[  9  -1   9  -8  -8  10  -9  10  -6   4  14 -13  17  -2  -6  -2   8  13
   8  10   4   4  10  -2   1  -7   0   6  -1   4 -14   3   7 -22   3   4
  23  10  -8  -1   7   5  -3  21   6  -1   9   5  -6  13  -3  -3   7 -15
  -6   0  -1   5 -11  22  13  17]  j142
[ 12  -3  -3  11  -9 -27   1  15  -3  -8  -2  -5   3  -2   5  -2  -1  14
  -1  -1  19   3 -15  10  -3  11 -26  -1   3  -3  13   3  -4   6 -35   3
  83   1   6  16   5 -12   4 -14  -5  -1   0   3   9 -12  -3  16   5 -20
  -3  -9   6  -9   7  -4   7  12]  J513
[   4  -23   -2    4   11  -58   -1    0   19  -29   13    9  -15    1
    0   11  -38  -54  -14   -2   24   12    7   -2   10  -30  -36   20
   22   -7    9   -1  -23   -4  -73   16    8   10   20  -18   -8   38
   12   -2   20   -7    7  -16   16  -22   -6  -15    6  -27   -9   12
   10  -35  -42 -101    5  -35]  j189
[  5  -4   1   4   8  -7 -14   0   3 -41   3  20  19   5 -13  -6   7 -34
  10   1  14  13  12 -15   2 -17 -34   6  -4   8   8   1 -28   1 -32 -50
  -5  -2  22 -21 -14  -5   7 -13   6  53  -4  21  11 -16 -25  10 -12   2
  14   2   3  32  -5 -72  58 -38]  j142
[ 25 -24  -1 -16   5  23   3  17  -8   7   4  -9   2 -15  -3 -12   9   6
   3   6   8  -9 -10  11  18   1   7  -4  -4   6  13   2   6 -11  -6  -8
   7   0 -10  11  -3   7   3  -3 -15  -4  -7  29   5  -6 -17  -5   4   4
 -12  -3   5   3  14  37  -1   6]  j189
[ -2  -2  -7  -5   6   6  -5  -3  -8 -42   5  13  -9  11  -1 -14   7 -14
  12   1  13  17  -5   2  -2 -14 -33 -26  18  -2  17 -16 -20   1 -22 -10
  -4   3  20 -14 -10   8  -2  -4   3  13  -5  14   7 -14 -26  -5  -8   8
  12   5 -12  27  13 -54  16 -36]  j142
[  7  -1   2 -26 -14  23  15   7 -14  24  -7  -3  -4  -5   8   3   0  18
  -9  -5   5   0  -1   1   2  14  19   3  -9   8  -8   5   6 -18 -18   3
  16  -7 -11   1 -10  26   2  20  -5   3  -4  -9  -5  29  -2   4  -3 -29
   2  -3  -4  -7 -10  46  -5  18]  j142
[ -4  -4  -7   7  -5 -31  13   4 -10  -5  19   9   6   0   6  -3   0 -28
 -20 -10  33  10  -5  -1  -8  13 -21  -4   8 -11  33   1   5  -2 -52   3
  -4   0   5   1  43 -12   3 -30   9   0 -12  -2  22   5  -4   4   8 -17
  -2 -16   2 -21  17   8   9   2]  J513
[   4  -23    0   21   -1  -77   -3   -7   25  -49    1    6  -13    0
   -4    0  -40  -68   -9    0   19    8   15   -5    9  -37  -43   19
   23   -7    7    9  -16    4  -69   20    5   20   17  -28   -9   44
    3   -9   20   -3   17  -10   25  -16   -5  -10    5  -17   15  -17
   31   -3  -46 -101    8  -35]  j189
[ -1  17  -7  -8   9   5  -9   2  30 -29   4  10  10  -1 -11  -7  17  -2
  14   2  -2  -5   0  -1  27  -1 -24  -5   3   4  20  -5 -20   1 -29   8
 -12   5  14  -8 -27  11   6  -5   4  18  -4  12   7 -19 -26  -2   2  15
  22   1 -10  29  -5 -48  15 -30]  j142
[-11   0  11  -9  -6  19  -5  -3  -6   5   1   1  -2   6  -7  -6   0   7
   7   4  -9  -4  10  -4  -9  27   2   4  -5  10 -23   0  -1 -17   3   3
  16   3  -6 -16  11   6  -4  21   3   5   7 -10  -3   5  -3   7  -2 -28
   5 -15  -6  13 -14  11   8  16]  j142
[  9   8   2  -5  -7 -15  18  56 -14  -9  -6  -1   6   2   6 -16   3  18
   6 -13  22  23  -5   3 -11   4 -29  -1  -2  -8  20  -2  -9   7 -51   0
  -8  -2  -1  14  11  -4  12 -21  -3   9  -4  -6  33   1   0  11   4 -14
 -13  -7  12 -38   9 -10   4   5]  J513
[  3   3   0   3 -17 -20  15  14 -13  -9   7  -4 -11  11  10  -3  15  11
  21   2  27   7  -7   6  -9   9 -12  -1  -4   0  15   4   5   4 -33   3
  -7   0  -9  13 -10   9 -23   8   7   4  -4 -13  31  -3  -5  14   7 -16
 -14   2  -2 -20  10  39   8   8]  J513
[  1 -25  -7  23   1 -61   1   4  13 -28   9  -6 -11   0  12  -6 -41 -57
 -19   4  25  10  12  -2   9 -19 -37   4  20 -10  14  -1  -8   5 -63   8
   7  23  15 -34  -3  31   3  -8  19 -12  14  -3  11 -19   8  -2   2 -19
  -3   5   6   6 -45 -82  -2 -25]  j189
[  3  -2   6  17  15 -15  -1  -6   0   4  -1  -1  -2   2  -3  -3  -2  28
  -5   0  -2   0   0   2  -4  18  -7  -3   7   6  16   5 -11  -5 -22   2
  -6   6  -7  12  25  -6  -1  -4  -2   1  -8  -5  17 -13 -17  12   9 -26
   1  -9   0 -17   0  -7  10   5]  J513
